Here is a tiny trained network, its code and every weight. The questions are about switching its units off for an input and a class, where a switched-off unit gives its printed mean instead of its output.

import numpy as np


def w(rows, s, z=0):
    codes = np.array(rows[::2]) - 128.0
    scale = np.full(codes.shape[1], s)
    scale[-1] = z or s
    return codes * scale


def f(y):
    return y / 2 * (1 + np.tanh(0.7978845608 * (y + 0.044715 * y**3)))


def log_softmax(a):
    a = a - a.max(-1, keepdims=True)
    return a - np.log(np.exp(a).sum(-1, keepdims=True))


def net(x, mask):
    res = np.array(x, float).reshape(1, 5) / 4 @ E
    y = f(res @ A[0][:, :-1].T + A[0][:, -1])
    res = res + np.where(mask, y, B[0][:, -1]) @ B[0][:, :-1]
    return log_softmax(res[-1] @ U[:, :-1].T + U[:, -1])


A, B = {}, {}
E = w([
[79,187,116,152,63,80,78,172,111],'x0',
[88,157,1,131,163,142,134,72,154],'x1',
[29,116,145,95,125,171,183,177,79],'x2',
[115,64,108,217,201,71,108,162,93],'x3',
[187,114,66,110,75,131,170,172,83],'x4',
],0.012)
A[0] = w([
[29,135,202,93,190,107,72,75,202,246],'n0',
[194,158,110,126,143,63,137,109,130,55],'n1',
[150,217,145,69,94,168,177,96,147,91],'n2',
[56,181,41,128,174,132,149,88,216,139],'n3',
[127,121,5,89,114,105,149,107,106,100],'n4',
[188,112,140,129,177,197,137,116,164,2],'n5',
[41,131,172,124,118,159,187,165,76,83],'n6',
[168,94,165,113,232,201,166,117,130,81],'n7',
[184,30,134,118,112,184,179,91,164,138],'n8',
[121,178,75,60,95,193,113,96,175,110],'n9',
[134,88,120,140,185,78,118,164,92,39],'n10',
[183,159,92,144,160,89,77,91,209,193],'n11',
[99,134,176,89,70,169,98,74,160,173],'n12',
[140,119,126,134,129,119,181,108,142,68],'n13',
[171,155,218,91,74,120,160,134,144,160],'n14',
[213,112,57,88,28,151,169,134,87,114],'n15',
[108,236,107,116,81,63,55,176,114,86],'n16',
[105,169,126,111,80,102,96,144,145,35],'n17',
[73,195,100,164,74,107,109,120,122,72],'n18',
[197,131,116,152,119,110,98,110,188,73],'n19',
[125,144,52,164,130,177,129,102,112,53],'n20',
[52,111,141,110,152,145,209,130,118,54],'n21',
[33,113,119,111,158,117,187,172,84,103],'n22',
[118,71,76,160,200,91,106,160,62,154],'n23',
[176,66,132,81,201,162,198,93,152,144],'n24',
[92,134,119,143,106,71,106,190,172,48],'n25',
[187,87,76,99,83,69,172,165,97,181],'n26',
[232,122,149,145,97,111,66,140,153,79],'n27',
[92,167,135,142,78,71,84,161,104,157],'n28',
[180,76,238,134,100,112,117,209,112,121],'n29',
[176,159,98,122,181,50,92,124,134,99],'n30',
[110,74,101,156,183,107,73,147,93,63],'n31',
[116,158,158,147,161,123,96,111,214,131],'n32',
],0.011,0.0021)
B[0] = w([
[154,82,160,128,122,137,145,183,7,248],'n0',
[122,131,142,119,89,161,109,154,139,171],'n1',
[95,90,111,142,111,71,37,87,148,208],'n2',
[128,177,165,112,208,134,162,171,160,248],'n3',
[112,154,183,144,171,141,155,156,124,206],'n4',
[139,128,103,171,102,109,141,134,153,179],'n5',
[82,121,109,96,109,153,142,159,143,206],'n6',
[160,111,91,172,119,86,176,131,143,214],'n7',
[148,129,109,150,124,105,141,159,145,202],'n8',
[121,75,141,86,155,71,74,80,139,213],'n9',
[128,99,150,114,119,91,82,83,144,182],'n10',
[86,118,131,114,112,149,131,180,129,224],'n11',
[152,104,108,109,146,92,90,112,116,196],'n12',
[148,116,137,157,126,136,131,137,133,137],'n13',
[108,118,163,104,182,106,116,120,164,198],'n14',
[145,96,158,132,126,93,131,161,82,209],'n15',
[128,99,95,187,124,109,175,153,163,203],'n16',
[154,88,95,129,117,132,140,109,142,161],'n17',
[163,99,112,155,126,129,163,126,139,183],'n18',
[99,149,116,96,72,181,131,167,163,190],'n19',
[145,166,168,101,174,140,166,114,146,181],'n20',
[107,151,106,112,68,163,134,161,156,190],'n21',
[88,143,135,80,84,144,134,159,146,204],'n22',
[104,63,150,102,135,58,69,75,145,219],'n23',
[144,89,75,167,126,132,153,162,147,220],'n24',
[136,97,101,159,128,104,157,116,148,158],'n25',
[132,130,166,136,124,134,106,185,17,191],'n26',
[99,143,147,82,99,166,146,165,149,198],'n27',
[195,91,103,166,137,105,189,144,160,181],'n28',
[135,188,163,107,214,135,167,117,180,230],'n29',
[103,136,146,91,108,139,126,128,152,185],'n30',
[117,84,120,90,121,72,93,75,139,192],'n31',
[125,133,148,126,96,134,136,167,71,185],'n32',
],0.012,0.015)
U = w([
[125,170,194,99,246,152,157,151,178,115],'0',
[112,83,136,94,129,98,55,102,155,129],'1',
[159,108,57,211,101,138,184,161,170,120],'2',
[67,152,133,66,25,198,136,185,170,128],'3',
[144,115,182,131,129,144,129,189,2,212],'4',
[127,138,149,109,147,132,126,161,114,253],'5',
[121,188,133,171,65,189,121,142,63,85],'6',
[136,151,125,138,124,175,127,76,94,74],'7',
],0.011,0.0041)

Each question gives the input, the list of numbers given to net, and the class t.
The units are the neurons (one row each of A and B). Each row of codes is followed by its name. A weight is (code - 128) times the scale printed after its matrix; where a second scale follows, it is the last column's (A, B and U).
mask holds one flag per neuron, in row order. A switched-off neuron (its flag False) gives its mean, the last column of its row in B, instead of its output. The means were averaged over made-up inputs and are rounded, as every weight is.
A unit's drop is (log p(t) with every unit on - log p(t) with that unit switched off) / (log p(t) with every unit on - log p(t) with every unit switched off).
The circuit of an input: a set's keep is (log p(t) with only the set's units on - log p(t) with every unit switched off) / (log p(t) with every unit on - log p(t) with every unit switched off). Starting from the 12 units with the biggest drops (on a tie, the unit counted first), units are removed one at a time, each time the one whose removal leaves the highest keep (on an exact tie, the one counted first), for as long as the keep stays at least 0.8.
units of the circuit, in order: the units of the circuit, biggest drop first
top k neurons: the k neurons with the biggest drops, biggest first
drop of u: that unit's drop, to one decimal
input [5,7,7,-4,4], class 0: units of the circuit, in order	[n3]
input [-1,-3,-6,-4,4], class 3: top 3 neurons	[n27, n0, n19]
input [-3,4,-3,5,0], class 1: top 4 neurons	[n23, n29, n31, n10]
input [-6,-1,4,-7,0], class 1: top 2 neurons	[n2, n9]
input [7,6,3,3,-7], class 2: top 3 neurons	[n16, n28, n18]
input [-6,6,4,3,7], class 4: top 3 neurons	[n26, n29, n15]
input [-6,-6,-7,-2,2], class 3: top 3 neurons	[n27, n19, n3]
input [-6,-3,5,2,-6], class 2: units of the circuit, in order	[n7, n24]
input [-5,6,8,7,1], class 3: top 2 neurons	[n22, n21]
input [4,6,5,-1,5], class 0: top 2 neurons	[n0, n4]
input [-5,-1,6,1,-7], class 4: top 2 neurons	[n0, n19]
input [7,-4,-7,-3,3], class 2: top 2 neurons	[n16, n28]
input [6,-7,-5,-4,3], class 0: top 2 neurons	[n29, n14]
input [0,-5,-1,-7,3], class 1: units of the circuit, in order	[n2]
input [-8,3,5,0,8], class 2: top 3 neurons	[n24, n0, n7]
input [3,6,-3,-6,8], class 4: top 2 neurons	[n15, n26]
input [-4,-7,-2,-8,1], class 1: drop of n10	-0.1
input [4,3,-5,-6,3], class 1: drop of n30	0.0
input [-2,3,2,-6,3], class 1: drop of n2	0.2
input [6,8,4,4,2], class 0: units of the circuit, in order	[n3]
